Here is a tiny trained network, its code and every weight. The questions are about switching its units off for an input and a target symbol, where a switched-off unit gives its printed mean instead of its output.

import numpy as np


def w(rows, s, z=0):
    codes = np.array(rows[::2]) - 128.0
    scale = np.full(codes.shape[1], s)
    scale[-1] = z or s
    return codes * scale


def f(y):
    return np.maximum(y, 0)


def softmax(a):
    e = np.exp(a - a.max(-1, keepdims=True))
    return e / e.sum(-1, keepdims=True)


def log_softmax(a):
    a = a - a.max(-1, keepdims=True)
    return a - np.log(np.exp(a).sum(-1, keepdims=True))


def net(x, mask):
    ids = ['ΠΦβδεηξστω'.index(c) for c in x.split()]
    T = len(ids)
    res = E[ids] + P[:T]
    q, k, v = (res @ M[0].T for M in (Q, K, V))
    z = softmax(np.where(np.tri(T) > 0, q @ k.T / 4**0.5, -1e9)) @ v
    res = res + np.where(mask[0], z, O[0][:, -1]) @ O[0][:, :-1]
    y = f(res @ A[0][:, :-1].T + A[0][:, -1])
    res = res + np.where(mask[1:25], y, B[0][:, -1]) @ B[0][:, :-1]
    return log_softmax(res[-1] @ U[:, :-1].T + U[:, -1])


Q, K, V, O, A, B = {}, {}, {}, {}, {}, {}
E = w([
[172,102,84],'Π',
[160,134,114],'Φ',
[159,120,107],'β',
[168,32,139],'δ',
[167,121,100],'ε',
[31,183,107],'η',
[195,201,5],'ξ',
[163,155,122],'σ',
[63,140,130],'τ',
[71,128,154],'ω',
],0.018)
P = w([
[125,153,253],'0',
[140,60,114],'1',
[144,65,104],'2',
[145,82,106],'3',
[125,129,113],'4',
[121,139,117],'5',
[118,152,117],'6',
[113,162,115],'7',
[112,173,117],'8',
[108,176,116],'9',
[101,186,122],'10',
],0.014)
Q[0] = w([
[77,156,106],'head 0',
[160,102,190],'head 0',
[196,90,162],'head 0',
[191,81,249],'head 0',
],0.016)
K[0] = w([
[103,106,60],'head 0',
[186,144,168],'head 0',
[168,159,224],'head 0',
[251,175,230],'head 0',
],0.017)
V[0] = w([
[167,154,117],'head 0',
[76,217,79],'head 0',
[59,1,99],'head 0',
[120,139,106],'head 0',
],0.0054)
O[0] = w([
[91,107,111,99],'head 0',
[224,19,169,252],'head 0',
[123,232,255,152],'head 0',
[140,114,154,150],'head 0',
],0.0051,0.0046)
A[0] = w([
[169,36,184,57],'neuron 0',
[167,76,235,87],'neuron 1',
[112,81,93,82],'neuron 2',
[179,128,133,66],'neuron 3',
[111,213,108,3],'neuron 4',
[78,146,158,65],'neuron 5',
[94,132,137,135],'neuron 6',
[171,137,119,98],'neuron 7',
[155,104,170,90],'neuron 8',
[29,67,190,160],'neuron 9',
[90,159,78,64],'neuron 10',
[182,87,199,208],'neuron 11',
[104,68,248,129],'neuron 12',
[104,159,174,160],'neuron 13',
[132,134,85,34],'neuron 14',
[158,199,176,84],'neuron 15',
[131,138,105,124],'neuron 16',
[75,38,133,48],'neuron 17',
[86,157,173,71],'neuron 18',
[120,160,55,8],'neuron 19',
[145,120,52,128],'neuron 20',
[191,149,99,104],'neuron 21',
[137,160,56,116],'neuron 22',
[117,193,109,97],'neuron 23',
],0.011,0.0054)
B[0] = w([
[184,119,253,155],'neuron 0',
[130,191,27,149],'neuron 1',
[122,124,79,147],'neuron 2',
[152,131,162,146],'neuron 3',
[152,83,93,177],'neuron 4',
[143,61,113,180],'neuron 5',
[178,137,125,182],'neuron 6',
[124,86,170,166],'neuron 7',
[133,161,94,135],'neuron 8',
[178,188,201,253],'neuron 9',
[197,92,128,180],'neuron 10',
[138,33,120,201],'neuron 11',
[35,156,147,174],'neuron 12',
[148,171,60,216],'neuron 13',
[188,128,148,143],'neuron 14',
[41,103,129,169],'neuron 15',
[116,145,121,155],'neuron 16',
[48,141,71,149],'neuron 17',
[132,73,111,183],'neuron 18',
[242,129,183,161],'neuron 19',
[83,187,94,210],'neuron 20',
[85,55,213,208],'neuron 21',
[76,185,104,212],'neuron 22',
[168,153,94,201],'neuron 23',
],0.026,0.0049)
U = w([
[112,128,63,13],'Π',
[102,137,43,14],'Φ',
[181,148,16,182],'β',
[167,165,113,224],'δ',
[93,231,131,212],'ε',
[66,121,3,156],'η',
[98,136,38,4],'ξ',
[143,66,109,123],'σ',
[90,131,34,63],'τ',
[97,119,55,90],'ω',
],0.0062,0.0036)

Each question gives the input, a string of symbols that net reads in full, and the target symbol t.
The units are the heads (4 rows each of Q, K, V and O) and the neurons (one row each of A and B). Each row of codes is followed by its name. A weight is (code - 128) times the scale printed after its matrix; where a second scale follows, it is the last column's (O, A, B and U).
mask holds one flag per unit, heads first, then neurons. A switched-off unit (its flag False) gives its mean, the last column of its rows in O or B, instead of its output. The means were averaged over made-up inputs and are rounded, as every weight is.
A unit's drop is (log p(t) with every unit on - log p(t) with that unit switched off) / (log p(t) with every unit on - log p(t) with every unit switched off).
The circuit of an input: a set's keep is (log p(t) with only the set's units on - log p(t) with every unit switched off) / (log p(t) with every unit on - log p(t) with every unit switched off). Starting from the 12 units with the biggest drops (on a tie, the unit counted first), units are removed one at a time, each time the one whose removal leaves the highest keep (on an exact tie, the one counted first), for as long as the keep stays at least 0.8.
units of the circuit, in order: the units of the circuit, biggest drop first
top k neurons: the k neurons with the biggest drops, biggest first
drop of u: that unit's drop, to one decimal
input η σ Φ Φ, target σ: top neuron	neuron 11
input σ η σ τ, target ε: units of the circuit, in order	neuron 9; neuron 12; head 0
input η Φ Π, target σ: top 2 neurons	neuron 0; neuron 11
input η ξ η ξ Φ τ ω η η ξ, target ε: top 3 neurons	neuron 22; neuron 20; neuron 21
input η η τ β, target σ: units of the circuit, in order	neuron 0; neuron 11
input σ Π η Π, target η: units of the circuit, in order	head 0; neuron 9; neuron 20
input σ σ σ η τ η ε, target σ: top 3 neurons	neuron 11; neuron 13; neuron 21
input σ η Φ, target η: top 2 neurons	neuron 9; neuron 20
input η ε ξ δ η η η Π, target σ: units of the circuit, in order	head 0; neuron 11; neuron 21
input η ε σ, target σ: units of the circuit, in order	neuron 11; neuron 0
input η η Φ, target σ: top 2 neurons	neuron 0; neuron 11
input η Π Φ τ, target ε: top 2 neurons	neuron 9; neuron 11
input σ η σ, target η: drop of head 0	1.5
input η δ τ ε, target σ: drop of neuron 21	0.2
input ξ η σ η σ, target σ: drop of neuron 20	0.2
